Below is a small trained network, with its code and all its weights. Each question gives an input and a class and asks what happens when units are switched off, that is, made to give their printed mean instead of their output.

import numpy as np


def w(rows, s, z=0):
    codes = np.array(rows[::2]) - 128.0
    scale = np.full(codes.shape[1], s)
    scale[-1] = z or s
    return codes * scale


def f(y):
    return y / 2 * (1 + np.tanh(0.7978845608 * (y + 0.044715 * y**3)))


def log_softmax(a):
    a = a - a.max(-1, keepdims=True)
    return a - np.log(np.exp(a).sum(-1, keepdims=True))


def net(x, mask):
    res = np.array(x, float).reshape(1, 6) / 4 @ E
    y = f(res @ A[0][:, :-1].T + A[0][:, -1])
    res = res + np.where(mask, y, B[0][:, -1]) @ B[0][:, :-1]
    return log_softmax(res[-1] @ U[:, :-1].T + U[:, -1])


A, B = {}, {}
E = w([
[191,236,86,157,7,169,103],'x0',
[186,93,145,65,126,110,102],'x1',
[82,141,103,117,118,117,143],'x2',
[195,153,97,62,138,201,247],'x3',
[101,125,79,109,138,127,115],'x4',
[164,105,152,108,112,108,131],'x5',
],0.011)
A[0] = w([
[83,120,169,145,107,117,54,242],'n1',
[91,107,106,113,135,158,119,113],'n2',
[157,179,93,134,35,115,115,17],'n3',
[105,129,140,128,128,98,57,140],'n4',
[109,150,68,106,168,83,165,118],'n5',
[167,82,113,130,111,153,148,178],'n6',
[119,121,135,106,232,90,159,52],'n7',
[174,172,83,85,196,148,188,111],'n8',
[101,122,120,121,108,126,144,14],'n9',
[110,56,135,135,149,138,132,11],'n10',
[133,118,154,122,130,182,140,34],'n11',
[168,174,69,131,67,147,90,77],'n12',
[97,74,128,99,169,124,151,29],'n13',
[129,144,147,131,121,103,160,140],'n14',
[161,132,111,84,142,196,254,188],'n15',
[98,133,162,139,150,161,134,9],'n16',
[144,86,116,134,140,109,142,22],'n17',
[159,157,99,136,83,176,105,32],'n18',
[129,99,133,100,115,77,67,208],'n19',
[110,115,143,138,202,93,203,96],'n20',
[121,111,139,127,100,155,140,64],'n21',
[98,143,146,136,118,132,155,6],'n22',
[120,156,108,124,119,155,107,63],'n23',
[96,64,157,153,175,111,164,18],'n24',
],0.013,0.0011)
B[0] = w([
[67,48,68,200,20,96,39,197],'n1',
[176,121,134,111,183,164,172,140],'n2',
[232,145,133,52,150,129,148,218],'n3',
[106,115,108,139,129,98,79,180],'n4',
[70,123,186,123,98,140,93,153],'n5',
[106,144,117,125,84,142,87,160],'n6',
[188,221,207,80,180,169,181,200],'n7',
[101,45,100,172,83,87,50,209],'n8',
[162,119,116,120,126,144,94,128],'n9',
[165,156,157,111,124,146,130,171],'n10',
[115,94,89,108,144,117,109,144],'n11',
[181,150,152,83,142,150,197,217],'n12',
[128,108,201,71,171,197,136,186],'n13',
[157,172,136,129,170,146,57,133],'n14',
[44,8,83,199,43,78,2,251],'n15',
[165,142,141,116,132,86,132,139],'n16',
[124,185,152,126,184,117,174,143],'n17',
[208,194,174,71,197,179,124,194],'n18',
[146,96,100,183,68,168,118,179],'n19',
[103,238,128,87,133,183,123,194],'n20',
[106,111,103,110,90,102,167,131],'n21',
[163,147,153,145,168,58,136,132],'n22',
[115,185,157,119,136,129,128,146],'n23',
[122,156,146,99,198,134,161,198],'n24',
],0.0067,0.016)
U = w([
[69,63,85,255,85,68,8,247],'0',
[185,180,152,105,152,169,210,9],'1',
],0.0086,0.0012)

Each question gives the input, the list of numbers given to net, and the class t.
The units are the neurons (one row each of A and B). Each row of codes is followed by its name. A weight is (code - 128) times the scale printed after its matrix; where a second scale follows, it is the last column's (A, B and U).
mask holds one flag per neuron, in row order. A switched-off neuron (its flag False) gives its mean, the last column of its row in B, instead of its output. The means were averaged over made-up inputs and are rounded, as every weight is.
A unit's drop is (log p(t) with every unit on - log p(t) with that unit switched off) / (log p(t) with every unit on - log p(t) with every unit switched off).
The circuit of an input: a set's keep is (log p(t) with only the set's units on - log p(t) with every unit switched off) / (log p(t) with every unit on - log p(t) with every unit switched off). Starting from the 12 units with the biggest drops (on a tie, the unit counted first), units are removed one at a time, each time the one whose removal leaves the highest keep (on an exact tie, the one counted first), for as long as the keep stays at least 0.8.
units of the circuit, in order: the units of the circuit, biggest drop first
k most important neurons: the k neurons with the biggest drops, biggest first
drop when u is switched off: that unit's drop, to one decimal
input [-5,-4,5,3,8,2], class 1: units of the circuit, in order => [n7]
input [-3,1,5,3,-1,-1], class 0: 4 most important neurons => [n15 n12 n3 n18]
input [8,4,-3,8,-3,3], class 0: 3 most important neurons => [n15 n8 n7]
input [7,2,-2,7,3,3], class 0: 3 most important neurons => [n15 n8 n7]
input [8,7,-4,8,2,-6], class 0: 2 most important neurons => [n15 n8]
input [-4,-4,-7,-3,-8,1], class 1: 3 most important neurons => [n15 n8 n24]
input [1,-5,6,0,7,2], class 1: 2 most important neurons => [n15 n1]
input [4,-5,7,-3,6,-1], class 1: 2 most important neurons => [n15 n8]
input [-7,0,3,8,5,0], class 0: drop when n8 is switched off => 0.7
input [4,8,8,-2,1,-6], class 1: drop when n15 is switched off => 0.4
input [7,-2,4,7,5,-8], class 0: drop when n8 is switched off => 1.3
input [8,-7,-1,0,2,7], class 1: drop when n6 is switched off => 0.0
